Here is a tiny trained network, its code and every weight. The questions are about switching its units off for an input and a class, where a switched-off unit gives its printed mean instead of its output.

import numpy as np


def w(rows, s, z=0):
    codes = np.array(rows[::2]) - 128.0
    scale = np.full(codes.shape[1], s)
    scale[-1] = z or s
    return codes * scale


def norm(h):
    return h / np.sqrt((h * h).mean(-1, keepdims=True) + 1e-5)


def f(y):
    return np.maximum(y, 0)


def log_softmax(a):
    a = a - a.max(-1, keepdims=True)
    return a - np.log(np.exp(a).sum(-1, keepdims=True))


def net(x, mask):
    res = np.array(x, float).reshape(1, 6) / 4 @ E
    u = 0
    for l in range(2):
        y = f(norm(res) @ A[l][:, :-1].T + A[l][:, -1])
        res = res + np.where(mask[u : u + 13], y, B[l][:, -1]) @ B[l][:, :-1]
        u += 13
    return log_softmax(norm(res)[-1] @ U[:, :-1].T + U[:, -1])


A, B = {}, {}
E = w([
[134,54,148,40],'x0',
[125,125,126,128],'x1',
[126,123,128,131],'x2',
[166,126,4,108],'x3',
[24,209,95,40],'x4',
[127,127,128,128],'x5',
],0.0014)
A[0] = w([
[153,132,124,255,168],'0.n1',
[143,130,179,152,70],'0.n2',
[127,121,81,90,7],'0.n3',
[78,246,113,113,96],'0.n4',
[185,69,158,140,121],'0.n5',
[86,145,132,116,35],'0.n6',
[199,69,162,133,103],'0.n7',
[94,81,166,125,148],'0.n8',
[65,119,152,109,62],'0.n9',
[132,137,67,138,144],'0.n10',
[174,67,151,65,109],'0.n11',
[141,129,184,180,7],'0.n12',
[17,126,120,53,160],'0.n13',
],0.0036,0.0017)
B[0] = w([
[147,190,161,5,250],'0.n1',
[104,194,130,174,155],'0.n2',
[108,21,112,67,139],'0.n3',
[106,8,113,228,217],'0.n4',
[71,189,93,155,207],'0.n5',
[170,171,163,154,138],'0.n6',
[67,175,88,176,207],'0.n7',
[159,163,174,131,178],'0.n8',
[167,156,181,146,154],'0.n9',
[149,90,135,70,188],'0.n10',
[14,118,79,179,187],'0.n11',
[120,212,131,176,154],'0.n12',
[203,86,170,88,235],'0.n13',
],0.0027,0.0023)
A[1] = w([
[113,157,164,82,29],'1.n1',
[253,164,98,94,112],'1.n2',
[98,77,48,134,119],'1.n3',
[122,201,172,75,179],'1.n4',
[28,104,185,159,173],'1.n5',
[97,133,182,195,204],'1.n6',
[111,69,79,117,197],'1.n7',
[103,88,59,156,19],'1.n8',
[49,110,177,186,12],'1.n9',
[121,160,181,87,120],'1.n10',
[91,122,181,200,165],'1.n11',
[132,130,66,153,254],'1.n12',
[140,136,54,148,183],'1.n13',
],0.004,0.00078)
B[1] = w([
[171,189,119,191,162],'1.n1',
[62,27,221,29,217],'1.n2',
[112,188,113,221,232],'1.n3',
[143,99,116,254,216],'1.n4',
[209,113,156,17,252],'1.n5',
[70,79,14,93,245],'1.n6',
[85,169,99,201,221],'1.n7',
[131,207,129,219,197],'1.n8',
[110,43,23,22,215],'1.n9',
[201,238,116,240,193],'1.n10',
[71,79,22,79,238],'1.n11',
[160,150,243,136,225],'1.n12',
[163,149,226,131,226],'1.n13',
],0.0026,0.0021)
U = w([
[116,200,105,254,214],'0',
[77,64,40,44,152],'1',
[194,129,240,70,2],'2',
],0.0082,0.00072)

Each question gives the input, the list of numbers given to net, and the class t.
The units are the neurons (one row each of A and B). Each row of codes is followed by its name. A weight is (code - 128) times the scale printed after its matrix; where a second scale follows, it is the last column's (A, B and U).
mask holds one flag per neuron, layer by layer. A switched-off neuron (its flag False) gives its mean, the last column of its row in B, instead of its output. The means were averaged over made-up inputs and are rounded, as every weight is.
A unit's drop is (log p(t) with every unit on - log p(t) with that unit switched off) / (log p(t) with every unit on - log p(t) with every unit switched off).
The circuit of an input: a set's keep is (log p(t) with only the set's units on - log p(t) with every unit switched off) / (log p(t) with every unit on - log p(t) with every unit switched off). Starting from the 12 units with the biggest drops (on a tie, the unit counted first), units are removed one at a time, each time the one whose removal leaves the highest keep (on an exact tie, the one counted first), for as long as the keep stays at least 0.8.
circuit, biggest first: the units of the circuit, biggest drop first
top k neurons: the k neurons with the biggest drops, biggest first
k most important neurons of layer l: the k neurons of layer l with the biggest drops, biggest first
drop of u: that unit's drop, to one decimal
input [3,-2,-3,1,-8,-7], class 0: circuit, biggest first => (0.n7; 0.n5)
input [2,-4,-3,5,-4,1], class 0: most important neuron of layer 0 => (0.n11)
input [-4,1,-5,2,-6,-8], class 2: circuit, biggest first => (0.n1; 1.n2)
input [0,-7,2,1,6,-5], class 0: 3 most important neurons of layer 1 => (1.n7; 1.n9; 1.n2)
input [6,-1,-5,-4,0,1], class 1: 2 most important neurons of layer 0 => (0.n11; 0.n1)
input [0,1,-6,2,-4,-6], class 2: 2 most important neurons of layer 0 => (0.n1; 0.n4)
input [8,-3,4,3,0,3], class 0: top 2 neurons => (0.n11; 0.n1)
input [-7,0,1,8,-6,1], class 2: top 2 neurons => (0.n1; 1.n2)
input [3,-8,-8,-5,8,5], class 2: top 2 neurons => (0.n13; 0.n4)
input [-1,-2,-7,4,8,-1], class 0: 2 most important neurons of layer 0 => (0.n4; 0.n1)
input [-1,-7,5,2,-3,-5], class 2: top 2 neurons => (1.n2; 0.n1)
input [-7,-3,2,-8,3,-7], class 1: top 2 neurons => (0.n4; 1.n9)
input [-2,-2,-7,7,7,4], class 0: top 2 neurons => (0.n4; 0.n1)
input [-3,-5,6,7,-3,-8], class 2: top neuron => (1.n2)
input [-5,4,-4,3,-7,0], class 2: drop of 1.n2 => 0.2
input [-2,-4,2,3,-6,-1], class 2: drop of 1.n2 => 0.1
input [4,7,-2,-1,-5,7], class 1: drop of 1.n3 => 0.0
